Here is a tiny trained network, its code and every weight. The questions are about switching its units off for an input and a class, where a switched-off unit gives its printed mean instead of its output.

import numpy as np


def w(rows, s, z=0):
    codes = np.array(rows[::2]) - 128.0
    scale = np.full(codes.shape[1], s)
    scale[-1] = z or s
    return codes * scale


def f(y):
    return np.maximum(y, 0)


def log_softmax(a):
    a = a - a.max(-1, keepdims=True)
    return a - np.log(np.exp(a).sum(-1, keepdims=True))


def net(x, mask):
    res = np.array(x, float).reshape(1, 8) / 4 @ E
    y = f(res @ A[0][:, :-1].T + A[0][:, -1])
    res = res + np.where(mask, y, B[0][:, -1]) @ B[0][:, :-1]
    return log_softmax(res[-1] @ U[:, :-1].T + U[:, -1])


A, B = {}, {}
E = w([
[171,171,192,158,7],'x0',
[6,152,90,7,63],'x1',
[150,115,120,208,254],'x2',
[72,169,145,19,238],'x3',
[111,197,55,114,129],'x4',
[12,141,112,197,75],'x5',
[22,199,195,233,73],'x6',
[43,81,203,145,117],'x7',
],0.0082)
A[0] = w([
[111,131,53,71,93,142],'neuron 1',
[174,82,86,216,67,147],'neuron 2',
[137,71,192,187,172,253],'neuron 3',
[127,79,235,127,18,135],'neuron 4',
[59,121,135,83,161,198],'neuron 5',
[243,139,93,92,129,146],'neuron 6',
[81,246,110,190,89,124],'neuron 7',
],0.013,0.0056)
B[0] = w([
[154,37,86,1,143,216],'neuron 1',
[72,132,150,177,197,233],'neuron 2',
[96,152,129,140,214,244],'neuron 3',
[66,162,245,126,21,249],'neuron 4',
[30,156,136,107,150,219],'neuron 5',
[182,55,187,160,161,251],'neuron 6',
[143,28,182,99,3,217],'neuron 7',
],0.0097,0.014)
U = w([
[247,96,115,32,129,187],'0',
[197,186,21,133,51,3],'1',
[109,132,244,126,13,153],'2',
[84,246,164,55,164,82],'3',
[121,155,153,184,229,103],'4',
[38,154,100,1,114,209],'5',
],0.0097,0.0052)

Each question gives the input, the list of numbers given to net, and the class t.
The units are the neurons (one row each of A and B). Each row of codes is followed by its name. A weight is (code - 128) times the scale printed after its matrix; where a second scale follows, it is the last column's (A, B and U).
mask holds one flag per neuron, in row order. A switched-off neuron (its flag False) gives its mean, the last column of its row in B, instead of its output. The means were averaged over made-up inputs and are rounded, as every weight is.
A unit's drop is (log p(t) with every unit on - log p(t) with that unit switched off) / (log p(t) with every unit on - log p(t) with every unit switched off).
The circuit of an input: a set's keep is (log p(t) with only the set's units on - log p(t) with every unit switched off) / (log p(t) with every unit on - log p(t) with every unit switched off). Starting from all 7 units, units are removed one at a time, each time the one whose removal leaves the highest keep (on an exact tie, the one counted first), for as long as the keep stays at least 0.8.
circuit, biggest first: the units of the circuit, biggest drop first
unit that matters most: the unit with the biggest drop
top k neurons: the k neurons with the biggest drops, biggest first
drop of u: that unit's drop, to one decimal
input [2,-4,-4,-4,6,2,-7,3], class 0: circuit, biggest first : [neuron 4; neuron 5]
input [2,1,-5,-8,7,1,-8,2], class 0: unit that matters most : neuron 1
input [7,4,2,-2,4,-4,-4,3], class 0: circuit, biggest first : [neuron 7; neuron 5]
input [-3,0,-4,0,8,8,-8,-1], class 0: circuit, biggest first : [neuron 4; neuron 1]
input [7,-2,3,1,-4,8,-5,-8], class 4: circuit, biggest first : [neuron 4; neuron 2]
input [-1,5,0,-7,4,4,-4,1], class 5: top 2 neurons : [neuron 6; neuron 1]
input [-5,-4,-5,1,4,-7,5,7], class 5: top 3 neurons : [neuron 6; neuron 2; neuron 4]
input [5,-2,4,4,7,7,-5,6], class 5: top 2 neurons : [neuron 4; neuron 6]
input [-6,-1,8,-7,-3,-7,-5,-6], class 4: drop of neuron 6 : 0.0
input [-2,0,1,0,-6,3,1,-2], class 4: drop of neuron 7 : 0.2
input [-2,-8,4,1,0,-6,-4,-7], class 4: drop of neuron 1 : 0.1
